Below are the code and all the weights of a small trained network. Each question names an input and a class and asks about switching units off, where a switched-off unit gives its printed mean instead of its output.

import numpy as np


def w(rows, s, z=0):
    codes = np.array(rows[::2]) - 128.0
    scale = np.full(codes.shape[1], s)
    scale[-1] = z or s
    return codes * scale


def f(y):
    return np.maximum(y, 0)


def log_softmax(a):
    a = a - a.max(-1, keepdims=True)
    return a - np.log(np.exp(a).sum(-1, keepdims=True))


def net(x, mask):
    res = np.array(x, float).reshape(1, 2) / 4 @ E
    y = f(res @ A[0][:, :-1].T + A[0][:, -1])
    res = res + np.where(mask, y, B[0][:, -1]) @ B[0][:, :-1]
    return log_softmax(res[-1] @ U[:, :-1].T + U[:, -1])


A, B = {}, {}
E = w([
[59,175,95,41,222,71,154,157,154,153,4],'x0',
[211,111,54,120,16,221,176,189,177,229,79],'x1',
],0.014)
A[0] = w([
[152,66,177,173,125,97,75,86,58,92,186,191],'neuron 1',
[171,108,128,196,119,147,181,127,147,103,141,254],'neuron 2',
[174,66,154,140,112,150,134,114,131,129,158,124],'neuron 3',
[175,111,63,141,7,236,143,135,168,210,141,218],'neuron 4',
[187,74,178,163,80,174,125,136,107,114,147,147],'neuron 5',
[140,109,39,118,123,185,218,211,233,211,100,233],'neuron 6',
],0.012,0.004)
B[0] = w([
[37,192,214,188,126,194,107,164,136,65,145,212],'neuron 1',
[74,188,170,130,118,139,98,80,189,141,61,173],'neuron 2',
[118,138,152,173,96,120,41,100,178,95,143,170],'neuron 3',
[86,199,111,115,242,149,229,127,39,162,191,255],'neuron 4',
[85,166,183,112,58,98,80,143,185,69,95,192],'neuron 5',
[184,58,67,136,100,52,179,193,9,200,105,238],'neuron 6',
],0.011,0.031)
U = w([
[94,168,99,47,229,93,187,103,187,153,20,254],'0',
[124,132,186,173,7,147,42,125,189,73,100,84],'1',
[138,55,105,166,84,148,93,88,130,146,128,53],'2',
[195,99,82,151,142,115,219,162,55,184,106,134],'3',
[68,174,183,177,220,150,156,122,88,63,215,150],'4',
[206,80,87,142,103,149,110,143,166,76,137,54],'5',
],0.011,0.0065)

Each question gives the input, the list of numbers given to net, and the class t.
The units are the neurons (one row each of A and B). Each row of codes is followed by its name. A weight is (code - 128) times the scale printed after its matrix; where a second scale follows, it is the last column's (A, B and U).
mask holds one flag per neuron, in row order. A switched-off neuron (its flag False) gives its mean, the last column of its row in B, instead of its output. The means were averaged over made-up inputs and are rounded, as every weight is.
A unit's drop is (log p(t) with every unit on - log p(t) with that unit switched off) / (log p(t) with every unit on - log p(t) with every unit switched off).
most important unit: the unit with the biggest drop
k most important neurons: the k neurons with the biggest drops, biggest first
drop of u: that unit's drop, to one decimal
input [-8,-7], class 1: most important unit	neuron 4
input [-8,8], class 4: 2 most important neurons	(neuron 4; neuron 5)
input [-2,4], class 3: 2 most important neurons	(neuron 6; neuron 1)
input [5,-6], class 0: 4 most important neurons	(neuron 1; neuron 4; neuron 6; neuron 3)
input [8,-8], class 0: 2 most important neurons	(neuron 1; neuron 4)
input [4,0], class 3: 3 most important neurons	(neuron 2; neuron 5; neuron 1)
input [8,-7], class 0: 2 most important neurons	(neuron 1; neuron 4)
input [-6,6], class 4: 2 most important neurons	(neuron 4; neuron 5)
input [7,-5], class 0: 3 most important neurons	(neuron 1; neuron 6; neuron 4)
input [-6,-3], class 1: drop of neuron 4	0.5
input [8,-6], class 0: drop of neuron 1	0.6
input [-7,-3], class 1: drop of neuron 4	0.3
input [-5,-5], class 1: drop of neuron 4	1.0
input [2,-2], class 0: most important unit	neuron 6
